Below are the code and all the weights of a small trained network. Each question names an input and a class and asks about switching units off, where a switched-off unit gives its printed mean instead of its output.

import numpy as np


def w(rows, s, z=0):
    codes = np.array(rows[::2]) - 128.0
    scale = np.full(codes.shape[1], s)
    scale[-1] = z or s
    return codes * scale


def f(y):
    return np.maximum(y, 0)


def log_softmax(a):
    a = a - a.max(-1, keepdims=True)
    return a - np.log(np.exp(a).sum(-1, keepdims=True))


def net(x, mask):
    res = np.array(x, float).reshape(1, 4) / 4 @ E
    y = f(res @ A[0][:, :-1].T + A[0][:, -1])
    res = res + np.where(mask, y, B[0][:, -1]) @ B[0][:, :-1]
    return log_softmax(res[-1] @ U[:, :-1].T + U[:, -1])


A, B = {}, {}
E = w([
[140,173,196,155,175,64,22,76,62,135,246,171],'x0',
[127,96,31,204,93,69,129,164,60,61,169,34],'x1',
[110,125,210,82,118,151,135,119,166,112,157,2],'x2',
[12,228,77,86,197,28,140,177,220,167,50,40],'x3',
],0.0082)
A[0] = w([
[109,125,198,80,179,175,119,129,138,186,86,164,228],'N1',
[86,117,47,172,136,149,146,126,102,56,180,81,206],'N2',
[100,2,170,161,52,162,61,53,89,85,146,146,134],'N3',
[108,165,161,115,135,167,139,98,142,143,102,161,106],'N4',
[156,44,95,122,115,164,161,188,132,163,27,91,101],'N5',
[124,123,29,188,137,145,123,139,87,81,178,42,162],'N6',
[115,94,96,105,70,186,240,168,158,55,37,155,61],'N7',
[116,116,117,55,89,127,205,194,129,141,166,123,136],'N8',
[150,160,89,122,147,174,100,125,202,147,151,172,154],'N9',
[125,138,126,129,111,90,131,101,127,107,81,187,132],'N10',
[72,120,202,111,161,181,117,122,183,149,148,206,245],'N11',
[158,165,163,59,149,144,131,99,150,127,77,176,121],'N12',
[176,139,75,210,205,114,122,200,122,69,172,58,255],'N13',
[168,216,132,178,171,106,42,120,110,73,193,96,122],'N14',
[152,173,100,144,179,83,155,131,179,160,125,87,50],'N15',
[108,155,110,130,93,79,98,158,184,116,115,133,94],'N16',
[128,132,109,205,139,96,138,147,124,104,177,84,181],'N17',
[153,131,139,76,116,148,76,101,100,195,65,110,150],'N18',
[90,147,119,129,135,63,126,141,177,182,122,121,57],'N19',
[93,71,63,161,86,102,155,196,97,127,174,95,163],'N20',
[117,101,123,111,243,170,177,57,147,181,133,153,133],'N21',
[146,127,165,88,160,129,136,104,126,158,93,123,24],'N22',
[159,80,98,154,66,182,143,42,81,131,136,182,65],'N23',
[153,57,126,113,152,160,118,97,106,93,120,155,34],'N24',
[81,190,140,179,167,81,169,95,151,133,86,121,42],'N25',
[108,109,89,132,127,124,90,123,107,110,108,126,109],'N26',
[107,137,96,137,167,113,85,160,157,112,112,125,88],'N27',
[128,147,165,130,217,77,26,78,67,187,162,134,144],'N28',
[117,159,91,86,195,52,125,167,127,170,150,91,92],'N29',
[179,62,161,137,39,149,177,160,105,101,139,139,66],'N30',
[99,192,119,140,206,124,136,196,102,119,72,86,95],'N31',
],0.0077,0.00081)
B[0] = w([
[55,116,92,91,77,126,135,122,205,80,204,190,235],'N1',
[88,70,125,132,157,103,196,200,171,108,176,183,219],'N2',
[93,159,165,140,167,212,149,121,36,192,146,103,244],'N3',
[48,54,103,139,101,154,135,131,190,81,195,195,190],'N4',
[253,222,21,62,69,61,35,177,75,110,45,49,227],'N5',
[39,67,98,122,170,79,118,142,165,80,161,166,240],'N6',
[193,204,89,125,92,76,65,129,89,122,84,101,250],'N7',
[177,124,100,108,63,77,158,119,89,110,126,133,176],'N8',
[130,112,124,149,62,130,119,171,193,136,189,174,178],'N9',
[104,147,90,145,113,133,171,161,118,97,119,132,169],'N10',
[114,118,149,106,93,154,98,194,191,78,111,200,238],'N11',
[89,58,96,131,120,135,129,177,221,77,154,170,213],'N12',
[110,83,114,126,77,167,122,124,182,119,184,197,230],'N13',
[135,215,88,81,57,104,44,180,143,105,111,130,223],'N14',
[154,111,148,145,205,127,121,78,133,173,105,142,216],'N15',
[149,116,179,167,154,157,171,115,86,131,154,135,192],'N16',
[110,97,94,123,131,94,124,169,153,85,166,167,199],'N17',
[94,126,122,134,136,165,77,180,166,135,156,159,172],'N18',
[82,119,158,141,172,177,184,86,82,153,89,96,223],'N19',
[71,113,146,110,122,58,176,185,161,75,197,182,221],'N20',
[51,98,143,145,116,111,118,185,153,83,153,166,195],'N21',
[160,91,116,103,135,168,133,129,146,100,193,122,173],'N22',
[110,126,127,148,158,157,152,97,117,120,81,104,239],'N23',
[139,120,158,187,142,137,161,111,126,158,125,148,187],'N24',
[137,106,153,188,186,185,117,57,101,202,116,93,219],'N25',
[135,100,123,108,119,129,159,135,118,111,123,132,157],'N26',
[111,125,177,158,180,170,150,143,142,196,85,134,187],'N27',
[246,236,97,47,108,77,65,128,87,99,84,60,254],'N28',
[117,165,173,168,168,215,133,116,59,174,143,128,243],'N29',
[135,129,168,155,145,160,179,61,86,167,66,111,216],'N30',
[110,92,175,168,129,177,169,56,87,160,86,114,235],'N31',
],0.0059,0.0088)
U = w([
[95,34,137,148,133,93,142,177,188,88,156,174,218],'0',
[217,246,123,100,110,71,83,147,103,114,76,95,147],'1',
[139,95,184,233,177,203,170,30,78,176,90,124,2],'2',
],0.011,0.00058)

Each question gives the input, the list of numbers given to net, and the class t.
The units are the neurons (one row each of A and B). Each row of codes is followed by its name. A weight is (code - 128) times the scale printed after its matrix; where a second scale follows, it is the last column's (A, B and U).
mask holds one flag per neuron, in row order. A switched-off neuron (its flag False) gives its mean, the last column of its row in B, instead of its output. The means were averaged over made-up inputs and are rounded, as every weight is.
A unit's drop is (log p(t) with every unit on - log p(t) with that unit switched off) / (log p(t) with every unit on - log p(t) with every unit switched off).
The circuit of an input: a set's keep is (log p(t) with only the set's units on - log p(t) with every unit switched off) / (log p(t) with every unit on - log p(t) with every unit switched off). Starting from the 12 units with the biggest drops (on a tie, the unit counted first), units are removed one at a time, each time the one whose removal leaves the highest keep (on an exact tie, the one counted first), for as long as the keep stays at least 0.8.
units of the circuit, in order: the units of the circuit, biggest drop first
most important unit: the unit with the biggest drop
k most important neurons: the k neurons with the biggest drops, biggest first
drop of u: that unit's drop, to one decimal
input [-7,4,6,7], class 1: most important unit => N5
input [5,4,-4,6], class 2: 2 most important neurons => (N5; N29)
input [-3,0,-7,-4], class 2: 4 most important neurons => (N28; N14; N23; N30)
input [6,-6,-3,-5], class 0: 2 most important neurons => (N5; N7)
input [6,4,-5,0], class 1: 2 most important neurons => (N28; N14)
input [7,-7,4,0], class 0: 2 most important neurons => (N5; N1)
input [8,-8,8,8], class 0: 3 most important neurons => (N1; N12; N4)
input [2,7,-4,8], class 2: 4 most important neurons => (N29; N31; N25; N19)
input [-5,6,-4,-7], class 2: 2 most important neurons => (N30; N3)
input [5,-4,2,0], class 1: 3 most important neurons => (N28; N6; N2)
input [-3,7,-3,-8], class 2: 3 most important neurons => (N30; N3; N23)
input [-3,-6,2,-6], class 0: 4 most important neurons => (N1; N11; N12; N29)
input [-5,4,0,3], class 1: 2 most important neurons => (N5; N7)
input [-8,5,2,3], class 1: units of the circuit, in order => (N5)
input [8,-1,7,-8], class 1: 2 most important neurons => (N28; N14)
input [-3,-6,7,-4], class 0: drop of N4 => 0.0
input [7,0,-2,8], class 2: drop of N16 => 0.1
input [3,2,2,0], class 1: drop of N12 => 0.2
